Below are the code and all the weights of a small trained network. Each question names an input and a class and asks about switching units off, where a switched-off unit gives its printed mean instead of its output.

import numpy as np


def w(rows, s, z=0):
    codes = np.array(rows[::2]) - 128.0
    scale = np.full(codes.shape[1], s)
    scale[-1] = z or s
    return codes * scale


def f(y):
    return y / 2 * (1 + np.tanh(0.7978845608 * (y + 0.044715 * y**3)))


def log_softmax(a):
    a = a - a.max(-1, keepdims=True)
    return a - np.log(np.exp(a).sum(-1, keepdims=True))


def net(x, mask):
    res = np.array(x, float).reshape(1, 2) / 4 @ E
    y = f(res @ A[0][:, :-1].T + A[0][:, -1])
    res = res + np.where(mask, y, B[0][:, -1]) @ B[0][:, :-1]
    return log_softmax(res[-1] @ U[:, :-1].T + U[:, -1])


A, B = {}, {}
E = w([
[1,123,206,131,193,136,136],'x0',
[110,208,158,58,49,249,153],'x1',
],0.0096)
A[0] = w([
[109,148,129,93,105,121,126,71],'N1',
[131,135,143,167,128,96,102,92],'N2',
[128,100,115,166,130,62,121,178],'N3',
[184,138,96,143,109,126,148,190],'N4',
[118,99,132,112,100,123,113,254],'N5',
[162,163,120,111,154,102,132,121],'N6',
[124,110,102,113,154,127,110,211],'N7',
[122,105,128,197,131,65,107,80],'N8',
[122,161,151,86,96,153,111,81],'N9',
[122,132,113,143,152,78,123,82],'N10',
[130,94,90,130,196,36,139,139],'N11',
[187,97,83,133,97,132,133,69],'N12',
[131,129,136,172,122,128,122,240],'N13',
[101,103,178,113,102,120,116,83],'N14',
[66,114,102,117,48,216,114,100],'N15',
[111,145,121,132,113,151,161,83],'N16',
[115,109,93,115,154,80,106,87],'N17',
[237,114,88,121,79,113,108,96],'N18',
[36,131,97,128,149,152,121,118],'N19',
[115,136,137,86,75,240,138,155],'N20',
[56,95,185,145,120,118,121,127],'N21',
[73,165,130,113,168,123,134,215],'N22',
[9,99,151,137,188,131,134,74],'N23',
],0.014,0.009)
B[0] = w([
[170,131,168,141,123,101,97,130],'N1',
[151,151,162,144,136,108,118,145],'N2',
[96,119,154,115,184,144,155,227],'N3',
[92,85,89,108,78,142,92,192],'N4',
[15,95,47,89,157,165,217,203],'N5',
[137,154,125,136,126,161,112,137],'N6',
[86,115,91,112,163,146,177,184],'N7',
[182,138,213,167,166,90,109,198],'N8',
[191,145,188,133,145,96,111,162],'N9',
[178,158,180,137,134,106,123,160],'N10',
[172,101,187,126,234,154,144,255],'N11',
[185,146,159,148,48,121,22,166],'N12',
[52,75,61,92,166,165,202,199],'N13',
[164,134,140,151,109,105,94,138],'N14',
[199,130,175,161,205,110,138,194],'N15',
[179,138,157,149,126,114,117,135],'N16',
[191,170,182,147,133,123,131,166],'N17',
[145,176,91,119,41,118,6,209],'N18',
[154,135,118,106,88,128,61,182],'N19',
[121,91,182,128,234,147,135,235],'N20',
[147,138,111,149,67,152,53,202],'N21',
[74,114,54,93,108,128,139,215],'N22',
[181,152,108,124,17,123,8,235],'N23',
],0.023,0.013)
U = w([
[171,98,230,112,222,130,127,157],'0',
[150,125,94,97,46,130,40,172],'1',
[6,82,61,83,166,147,195,253],'2',
[130,185,150,141,108,78,137,63],'3',
[122,146,159,152,116,99,153,61],'4',
[154,123,160,128,96,69,141,66],'5',
[144,181,186,138,97,107,161,72],'6',
],0.014,0.0046)

Each question gives the input, the list of numbers given to net, and the class t.
The units are the neurons (one row each of A and B). Each row of codes is followed by its name. A weight is (code - 128) times the scale printed after its matrix; where a second scale follows, it is the last column's (A, B and U).
mask holds one flag per neuron, in row order. A switched-off neuron (its flag False) gives its mean, the last column of its row in B, instead of its output. The means were averaged over made-up inputs and are rounded, as every weight is.
A unit's drop is (log p(t) with every unit on - log p(t) with that unit switched off) / (log p(t) with every unit on - log p(t) with every unit switched off).
most important unit: the unit with the biggest drop
k most important neurons: the k neurons with the biggest drops, biggest first
drop of u: that unit's drop, to one decimal
input [-5,-2], class 1: most important unit	N18
input [-8,8], class 0: 4 most important neurons	N20; N15; N23; N9
input [7,-6], class 1: 2 most important neurons	N23; N21
input [-7,7], class 0: 3 most important neurons	N20; N15; N23
input [6,5], class 1: 2 most important neurons	N23; N11
input [-6,7], class 0: 2 most important neurons	N20; N15
input [3,0], class 2: 2 most important neurons	N18; N12
input [-3,0], class 2: 2 most important neurons	N23; N21
input [2,-3], class 2: drop of N15	0.1
input [-4,-3], class 1: drop of N20	1.0
